[128 = 0]
[160 143 130 142 144 113 143 119 148  58 115 138 129  98 133 126 124 119
 125 130 158 151 106 152 115  88 115 120 125 122 110 142 117 113 149 136
 153 138 132 125 126  88 128  74 111 120 115 112 143 159 117 121 158 141
  98 109 118 108 103 195 122 128 124 129 127 140 132 142 125 137 100 124
  88 153 108 168 136 128 105 140 140 118 123 142 122 139 129 159 138 136
 112 217 145 123 121 123 132 133 139 119 116 137 149 142 105 121 115  96
 106 151  94  85 153 122 139 133 113 147 106 100  91 132 116 145 118 106
 113 137  97 113  78 128 134 166 123 137  99 133 111 125 149 120 135] => [5] <45>
[157 114 134 121 148 124 126 113 138  73 123 121 110  85 106 128 117 111
 135 136 156 139 135 145 108  76 123 110 131 124 121 150 146 127 158 128
 144 123 125 147 125  96 130 118  89 119 105 104 142 153 126 114 153 144
  98  94 140 116 104 204 131 135 132 135  90 115 138 135 119 129 128 125
  79 146 129 156 141 152 108 132 151 120 112 119 108 132 118 135 138 134
 121 159 143 124 123 129 145 146 130 110 146 153 158 151 154 116 117 125
 128 151 124  94 133 127 133 133 131 134 116 117  95 125 152 152 123 103
 128 154 100 127  95 123 148 182 128 127 108 145 124  85 129 137 134] => [12] <49>
[149 135 115 131 158 134 121 120 129  87 126 127 119  90 131 126 121  98
 157 155 147 160 114 141 118  86 131 123 126  93  98 126 124 122 140 125
 124 128 129 168 143 112 131 110 119 138 105 130 137 144 124 129 133 143
 118 116 137 125 104 154 155 122 140 139 122 117 128 118 133 120 162 124
 118 147 160 162 140 134  91  98 149  84 112 134 103 133 135 159 131 130
 128 128 156  97 170 127 127 129 124 112 139 138 134 114  98 104 112  85
 116 108 109 121 149 118 136 124 113 174 109 121  90 134 140 137 109 143
 114 158 115  97 122 106 151 157 119 135 121   4 123 124 148 119 126] => [7] <54>
[144 132 123 123 142 127 141 135 140  79 123 121 123  80 126 129 121 119
 143 152 160 153 105 159 115  87 124 119 122 110 113 136 123 109 143 131
 142 131 132 141 143  93 137 116 112 128 112 128 138 135 126 126 165 153
 102 110 140 123 100 192 142 124 133 147 131 109 141 129 141 105 151 129
  86 162 140 154 128 137 105 118 144  92 113 140 112 134 131 158 126 131
 122 156 160 103 143 119 136 134 131 128 134 134 137 184 113 120 110  85
 113 125 103 107 133 113 136 111 114 169 121 115  75 129 132 146 129 132
 115 156 117 100 122 109 150 167 118 140 107 111 116 112 150 119 136] => [7] <54>
[168 129 133 124 136 130 136 127 141  75 127 118 126  81 136 135 122 101
 127 128 156 136 113 153 119  75 146 111 123 112 101 145 134 119 150 119
 151 134 131 136 128  83 128  97  95 108 109 111 143 132 129 132 148 144
 100 107 133 123  91 204 125 125 135 144 102 126 141 125 129 138 112 133
  85 154 132 173 133 129  98 129 147 118 126 143 110 134 122 139 136 134
 107 196 151 121 123 127 142 135 137 122 127 157 148 151 147 112  78 106
 112 148 111  92 141 139 134 127 128 140  97 117  85 139 138 151 131 105
 123 151 101 119  92 129 141 187 121 131 116 133 121  98 138 128 140] => [12] <42>
[156 147 134 126 122 115 135 120 134  61 116 135 125 107 141 119 108 126
 117 125 158 136 102 164 119 120 121 132 129 133 125 146 112 107 143 138
 150 122 130 126 131  81 131  83 101 119 118 112 142 156 124 131 148 143
 106 114 129 119 105 194 106 116 117 133 142 136 129 135 128 147  84 140
  90 150 128 171 125 114 108 122 132 124 123 148 114 138 125 226 139 150
 105 224 137 113 128 132 136 140 133 118 114 144 144 136 108 106 116 108
 100 118  90  91 149 107 146 117 107 152 115 104  91 126 120 138 114 111
 102 142 106 112  88 120 139 154 126 126 109 134 111 120  91 108 145] => [5] <40>
[162 122 127 120 156 124 141 118 142  62 136 121 120  86 123 137 112 113
 130 126 152 131 117 143 111  64 120 118 122 130 122 162 136 115 155 115
 153 128 123 138 125  80 140 117  85 108 136 107 139 155 122 109 156 148
  92 104 143 120  98 218 128 137 137 145  95 132 135 138 116 123 117 126
  69 155 125 167 149 140 103 136 151 121 113 123 109 147 115 113 130 135
 110 192 136 117 117 128 136 136 133 108 132 139 155 159 142 116 111 115
 120 152 117  98 139 123 143 121 132 122 125 125  95 142 126 146 121 105
 133 159 105 113  95 127 132 202 124 123 109 146 132  99 133 124 133] => [12] <49>
[167 133 128 128 111 115 150 105 129  66 121 131 126  88 126 128 121 125
 123 135 172 136 108 157 111  80 123 120 120 146 123 149 133 114 152 129
 149 132 119 137 121  56 136  94 113 116 120 107 139 153 117 125 148 136
 102 115 134 114  98 184 123 125 128 135 111 144 130 138 134 140  93 129
  74 151 151 164 126 131  96 133 135 115 122 144 116 134 124 141 141 146
 117 208 144 122 128 128 131 132 139 112 131 151 151 140 126 128 121  94
 103 143 116  92 132 128 147 122 126 138 106 110  90 127 124 152 119 107
 122 144  99 108  87 113 140 199 114 105  92 132 122 114 141 121 135] => [5] <45>
[144 137 118 128 139 120 135 129 135  85 123 124 120  91 135 131 116 136
 146 148 164 147 103 161 112  92 129 105 128 118 121 123 119 114 137 124
 138 147 121 139 133  94 133  98 116 132 106 121 131 139 123 116 163 146
 104 107 133 119 101 175 141 132 128 149 123 118 130 132 135 111 131 125
  96 146 144 165 134 125 100 114 142 103 115 154 117 121 134 155 130 132
 124 158 147 103 147 120 132 129 132 116 134 138 144 125 119 111 118  88
 115 126 109 108 134 103 143 128 121 163 116 115  93 130 129 135 128 125
 114 160 116 103 109 116 148 167 113 133 114 126 122 126 146 120 115] => [7] <44>
[150 132 126 124 153 122 146 119 125  67 128 121 115  84 147 129 113 115
 146 148 163 152 115 169 103  93 123 109 120 118 119 132 118 119 135 108
 135 135 135 148 142 112 132 106 111 130 139 125 141 148 136 124 167 142
  92 103 140 113  99 188 137 122 136 146 120 128 143 127 130 136 144 128
  87 157 141 155 139 146  98 126 138 104 118 141 109 125 125 162 112 122
 129 147 151  99 154 132 137 134 130 116 152 131 127 139 123 113 118  87
 122 110 166 107 139 119 129 114 121 169 123 103  90 124 132 141 122 119
 122 161 121 101 118 113 146 164 125 147 110 131 105 111 139 121 124] => [7] <44>
[149 135 153 125 131 128 136 119 129  68 119 125 132  88 112 126 127 120
 117 143 157 150 106 155 113  83 104 122 121 120 117 145 125 120 148 120
 142 124 133 135 119  78 137 109 119 114 113 108 138 141 119 128 149 147
  96 108 138 119  95 179 137 125 125 140 101 127 137 132 129 127 123 126
  73 152 134 161 129 137 103 122 142 111 127 153 116  99 140 143 133 115
 116 187 155 118 130 126 137 131 128 103 138 144 152 144 130 114 115 103
 113 145 125  87 143 128 153 126 129 143 125 122  85 123 125 140 120 101
 117 136 108 103  92 122 153 200 120 132 119 131 123  91 142 132 171] => [12] <42>
[148 136 112 115 146 136 161 119 127  74 117 129 121  75 135 126 118 117
 139 154 166 158  98 167 123  84 129 114 128 111 114 131 120 109 149 116
 143 136 125 151 137  94 128  89 115 132 107 124 145 145 132 127 161 146
 106 108 138 139 108 157 151 124 140 142 121 113 136 122 132 120 147 120
  96 160 166 162 135 127 109 109 147 104 122 137  91 125 133 158 142 124
 132 144 155  97 159 128 137 132 118 117 126 137 141 146 117 115 123  78
 114 124 115 102 131 136 140 119 127 174 127 112  76 129 131 139 130 137
 121 159 119  91 111  99 153 168 118 141 111 119 112 124 146 116 138] => [7] <54>
[151 130 125 128 134 128 128 112 131  76 131 125 118  87 117 130 121 187
 145 141 158 137 113 146  97  48 131 112 119 132 119 148 139 124 142 116
 142 122 131 143 125  84 129 106 102 109 104 111 136 148 125 121 146 142
  97 117 161 118  90 176 139 135 143 150  87 131 138 136 131 141 120 121
  82 156 126 164 132 134 108 115 150 118 117 151 112 134 176 132 138 133
 117 153 143  99 139 128 135 146 127 128 137 138 169 138 142 114 123 107
 115 168 125 104 127 129 131 129 131 134 120 129  87 131 137 145 134 107
 116 153 111  99 101 112 138 193 122 126 108 126 126 100 139 123 122] => [12] <49>
[116 141 108 117 148 118 145 131 131 104 127 119 119  83 134 125 132 114
 146 169 161 147 107 157 117  84 132 127 127 104 121 128 122 110 140 109
 136 133 128 145 137 111 139 119 124 126 105 150 146 146 129 119 160 137
 106 112 142 127  85 155 158 116 139 148 118 115 133 129 135 113 177 127
  99 155 157 147 141 141 110 108 149  94 113 127 120 118 141 151 129 126
 127 123 159  98 166 126 139 125 119 122 128 137 136 121 133 109 119  76
 118 123 118 110 140 137 140 122 119 176 128 134  85 119 140 130 147 136
 132 147 127  93 124 103 148 176 118 142 111  94 117 126 153 124 122] => [7] <54>
[150 147 112 128 138 126 135 121 121  71 127 123 114  78 127 129 131 115
 159 158 156 156 111 172 114  79 128 122 127 117 123 128 126 115 123 115
 155 134 132 150 145  96 146 103 108 126 117 132 142 153 129 127 160 149
 101 111 136 122  82 193 147 123 147 126 126 119 135 121 132 122 158 103
  85 156 154 115 129 132 108 104 153  98 118 148 120  95 126 153 142 138
 120 144 160 111 169 130 133 123 119 118 143 151 139 111 118 112 113  81
 115 135 108 108 127 120 151 124 121 170 128 119  76 130 136 140 132 129
 114 163 110  91 117 112 147 171 102 129 112 110 119 116 148 113 138] => [7] <54>
[133 133 127 119 109 117 153 125 128  80 115 128 122  90 141 128 126 120
 135 165 164 128 102 155 109  99 127 118 124 109 110 136 122 102 138 120
 158 141 131 138 146  86 135  95 119 125 124 112 147 141 123 128 145 143
 112 110 143 121 106 174 144 121 128 131 116 121 129 131 138 119 137 133
  88 148 160 152 130 133 104 110 134 105 113 136 111 112 127 152 132 127
 125 189 154 110 127 117 124 133 134 116 139 138 129 142 112 119 116 151
 124 123 110  98 139 114 146 120 118 155 123 108  80 111 127 132 122 122
 120 152 130 110 105  97 144 196 116 138 115 120 120 114 143 113 142] => [7] <44>
[158 147 129 121 130 120 139 122 142 118 134 148 128 103 126 126 114 116
 129 132 156 144 102 156 112  90 116 107 126 122 125 133 118 107 149 128
 153 128 131 125 112  77 135  91 102 122 107 107 139 152 120 145 144 148
 107  99 112 122 102 185 122 117 130 143 128 143 132 135  85 149  97 129
  80 145 128 187 129 132  93 136 135 113 112 147 122 128 125 157 132 139
 116 208 116 110 105 127 126 136 138 105 128 140 145 133 128 121 114  91
 109 137 107 121 132 129 146 119 112 142 120 112  97 124 115 147 123 107
 110 147 106 113  80 131 144 164 117 129 104 139 121 126 141 125 142] => [5] <40>
[140 130 109 123 150 120 144 127 125  95 127 118 108  85 138 131 109 105
 164 169 161 173 105 171 109  64 133 116 119 105 120 123 125 111 144 112
 126 139 136 157 155 111 129 112 122 122 108 138 142 145 136 125 160 155
 107 122 152 124 100 162 161 127 124 114 119  77 134 125 121 130 174 117
 101 157 164 158 145 135 104 103 150  94 122 138 105 133 135 165 138 117
 137 113 167  91 156 122 134 133 116 115 144 139 136 123 119 120 116  80
 119 148 112 122 135 125 152 131 124 180 105 119  64 126 146 131 115 130
 116 130 124 107 126  97 159 180 107 138 110 115 114 123 144 119 142] => [7] <54>
[151 150 128 130 116 108 152 126 141  65 113 126 130  98 121 133 117 124
 122 132 159 134 102 156 106 100 115 115 131 122 124 129  98 103 141 139
 148 135 126 128 130  56 122  87 103 123 106 105 142 145 120 136 155 141
 100  93 131 126  97 191 121 130 126 127 138 142 122 143 135 128  93 252
  81 157 124 177 125 117 104 132 141 109 126 145 114 125 133 157 137 141
 116 221 142 113 128 125 128 142 137 113 124 114 142 135 110 131 100  88
 104 125  90  86 150 121 152 121 107 152 111 106  90 128 122 133 116 108
  97 148 114 111  92 128 137 163 118 128 106 137  95 130 150 124 149] => [5] <40>
